Below is a small trained network, with its code and all its weights. Each question gives an input and a class and asks what happens when units are switched off, that is, made to give their printed mean instead of their output.

import numpy as np


def w(rows, s, z=0):
    codes = np.array(rows[::2]) - 128.0
    scale = np.full(codes.shape[1], s)
    scale[-1] = z or s
    return codes * scale


def norm(h):
    return h / np.sqrt((h * h).mean(-1, keepdims=True) + 1e-5)


def f(y):
    return np.maximum(y, 0)


def log_softmax(a):
    a = a - a.max(-1, keepdims=True)
    return a - np.log(np.exp(a).sum(-1, keepdims=True))


def net(x, mask):
    res = np.array(x, float).reshape(1, 8) / 4 @ E
    u = 0
    for l in range(4):
        y = f(norm(res) @ A[l][:, :-1].T + A[l][:, -1])
        res = res + np.where(mask[u : u + 5], y, B[l][:, -1]) @ B[l][:, :-1]
        u += 5
    return log_softmax(norm(res)[-1] @ U[:, :-1].T + U[:, -1])


A, B = {}, {}
E = w([
[127,129,128,127,126,129],'x0',
[126,128,130,127,127,129],'x1',
[115,46,211,85,119,255],'x2',
[136,55,108,182,14,103],'x3',
[96,55,121,62,148,45],'x4',
[132,130,130,123,124,128],'x5',
[125,130,128,125,127,129],'x6',
[4,198,82,71,44,173],'x7',
],0.0036)
A[0] = w([
[103,102,130,91,122,56,64],'0.n1',
[150,91,186,50,139,164,4],'0.n2',
[173,83,142,165,191,109,128],'0.n3',
[80,61,154,70,164,72,44],'0.n4',
[104,169,151,77,254,148,103],'0.n5',
],0.0075,0.0031)
B[0] = w([
[146,169,150,186,151,123,177],'0.n1',
[215,139,53,111,95,171,179],'0.n2',
[58,140,104,71,137,124,244],'0.n3',
[120,194,163,243,149,222,190],'0.n4',
[155,107,154,143,3,90,254],'0.n5',
],0.008,0.004)
A[1] = w([
[121,86,132,69,109,215,89],'1.n1',
[79,148,126,45,97,134,7],'1.n2',
[255,116,161,129,185,116,213],'1.n3',
[143,136,73,53,72,145,175],'1.n4',
[171,47,176,132,140,79,203],'1.n5',
],0.0076,0.0015)
B[1] = w([
[163,151,38,159,154,76,254],'1.n1',
[80,84,130,75,134,111,185],'1.n2',
[1,168,93,112,80,154,234],'1.n3',
[155,94,156,121,192,75,242],'1.n4',
[59,131,128,97,79,106,208],'1.n5',
],0.0058,0.0037)
A[2] = w([
[81,168,106,220,79,187,147],'2.n1',
[160,125,174,141,6,79,121],'2.n2',
[189,208,194,167,102,251,100],'2.n3',
[139,162,44,97,66,1,171],'2.n4',
[150,45,156,62,146,210,10],'2.n5',
],0.0041,0.0012)
B[2] = w([
[41,96,198,143,230,85,212],'2.n1',
[123,67,192,149,114,111,200],'2.n2',
[103,167,128,178,158,123,171],'2.n3',
[190,118,124,76,170,169,254],'2.n4',
[158,127,48,255,73,134,137],'2.n5',
],0.0068,0.0051)
A[3] = w([
[85,46,106,186,64,228,107],'3.n1',
[93,79,108,36,235,104,209],'3.n2',
[107,161,85,81,163,29,4],'3.n3',
[248,126,100,135,187,116,172],'3.n4',
[160,2,203,155,61,86,120],'3.n5',
],0.0056,0.0019)
B[3] = w([
[193,153,47,115,142,36,201],'3.n1',
[120,50,216,157,92,254,255],'3.n2',
[167,127,46,113,154,113,203],'3.n3',
[185,147,99,155,163,189,181],'3.n4',
[169,201,213,78,103,145,229],'3.n5',
],0.0061,0.0044)
U = w([
[216,146,1,121,132,89,149],'0',
[36,173,160,229,115,91,58],'1',
[172,124,202,68,9,35,89],'2',
[150,93,175,113,138,158,222],'3',
[144,112,156,119,111,176,205],'4',
[23,54,91,15,79,162,4],'5',
],0.0086,0.0032)

Each question gives the input, the list of numbers given to net, and the class t.
The units are the neurons (one row each of A and B). Each row of codes is followed by its name. A weight is (code - 128) times the scale printed after its matrix; where a second scale follows, it is the last column's (A, B and U).
mask holds one flag per neuron, layer by layer. A switched-off neuron (its flag False) gives its mean, the last column of its row in B, instead of its output. The means were averaged over made-up inputs and are rounded, as every weight is.
A unit's drop is (log p(t) with every unit on - log p(t) with that unit switched off) / (log p(t) with every unit on - log p(t) with every unit switched off).
The circuit of an input: a set's keep is (log p(t) with only the set's units on - log p(t) with every unit switched off) / (log p(t) with every unit on - log p(t) with every unit switched off). Starting from the 12 units with the biggest drops (on a tie, the unit counted first), units are removed one at a time, each time the one whose removal leaves the highest keep (on an exact tie, the one counted first), for as long as the keep stays at least 0.8.
circuit, biggest first: the units of the circuit, biggest drop first
most important unit: the unit with the biggest drop
k most important neurons: the k neurons with the biggest drops, biggest first
k most important neurons of layer l: the k neurons of layer l with the biggest drops, biggest first
input [2,2,1,6,-1,0,2,-8], class 5: circuit, biggest first : (0.n5 1.n3 0.n3)
input [-5,-6,-4,2,1,-3,-5,0], class 4: 4 most important neurons : (2.n4 0.n5 1.n1 3.n2)
input [0,-3,8,-4,4,-5,-7,-8], class 0: most important unit : 0.n2
input [6,5,-4,0,3,6,1,2], class 3: 3 most important neurons : (1.n3 1.n1 2.n1)
input [-4,1,7,-3,-8,0,4,-5], class 1: circuit, biggest first : (2.n3 1.n3 2.n4)
input [5,1,-6,3,8,-3,-8,7], class 1: circuit, biggest first : (0.n1 0.n4)
input [6,3,7,0,-8,3,2,1], class 1: circuit, biggest first : (2.n3 2.n4)
input [-3,-2,3,2,-8,4,-2,3], class 1: circuit, biggest first : (2.n4 2.n1 3.n2)
input [-2,-1,3,-1,-2,3,5,3], class 0: 2 most important neurons : (2.n1 0.n3)
input [4,-6,3,-8,7,1,8,-5], class 2: 4 most important neurons : (0.n5 2.n2 1.n5 3.n2)
input [6,-5,1,2,-3,-5,-2,-6], class 5: 3 most important neurons : (0.n5 0.n4 1.n5)
input [-4,5,3,-7,7,-2,2,-4], class 1: 3 most important neurons of layer 0 : (0.n4 0.n2 0.n5)
input [-5,0,0,-1,5,0,7,5], class 1: circuit, biggest first : (0.n4 0.n1)
input [-8,-5,6,-7,1,-1,0,5], class 2: circuit, biggest first : (0.n5 3.n2)
input [2,-1,2,-3,0,-6,2,-7], class 5: 2 most important neurons : (1.n3 1.n5)
input [-4,-5,0,2,5,-5,4,-6], class 5: circuit, biggest first : (0.n3)
input [-3,-5,-4,6,-8,-7,-1,-8], class 1: circuit, biggest first : (1.n3 2.n1)
input [3,4,3,-8,-7,8,0,-2], class 2: 2 most important neurons : (0.n5 0.n4)
input [-2,8,-6,3,-4,0,-8,4], class 4: 4 most important neurons : (2.n4 0.n4 1.n1 2.n1)
input [-6,-1,-1,-1,-3,6,2,-8], class 5: most important unit : 1.n3
input [-1,6,6,-8,-2,2,-7,6], class 2: 2 most important neurons : (0.n5 0.n3)
input [-4,-6,-1,8,-7,1,1,-5], class 2: 3 most important neurons : (0.n4 3.n5 0.n1)
input [-7,-4,-4,-8,1,7,7,8], class 2: 2 most important neurons : (0.n5 0.n3)
input [-5,-7,-7,5,-6,-1,0,6], class 0: 2 most important neurons of layer 3 : (3.n3 3.n2)
input [3,-1,6,7,-3,5,7,6], class 2: 2 most important neurons of layer 3 : (3.n5 3.n1)
input [2,1,-7,-8,-4,4,4,-2], class 2: 2 most important neurons : (0.n5 1.n1)
input [6,-4,2,-6,-3,6,-4,-3], class 2: most important unit : 0.n5
input [1,-7,4,-7,-5,7,-7,-6], class 2: 3 most important neurons : (0.n5 0.n4 2.n2)
input [-8,5,4,4,5,4,-6,-3], class 1: 3 most important neurons : (0.n4 2.n1 2.n4)
input [4,-3,6,0,-6,-6,2,-3], class 0: 2 most important neurons of layer 0 : (0.n2 0.n1)
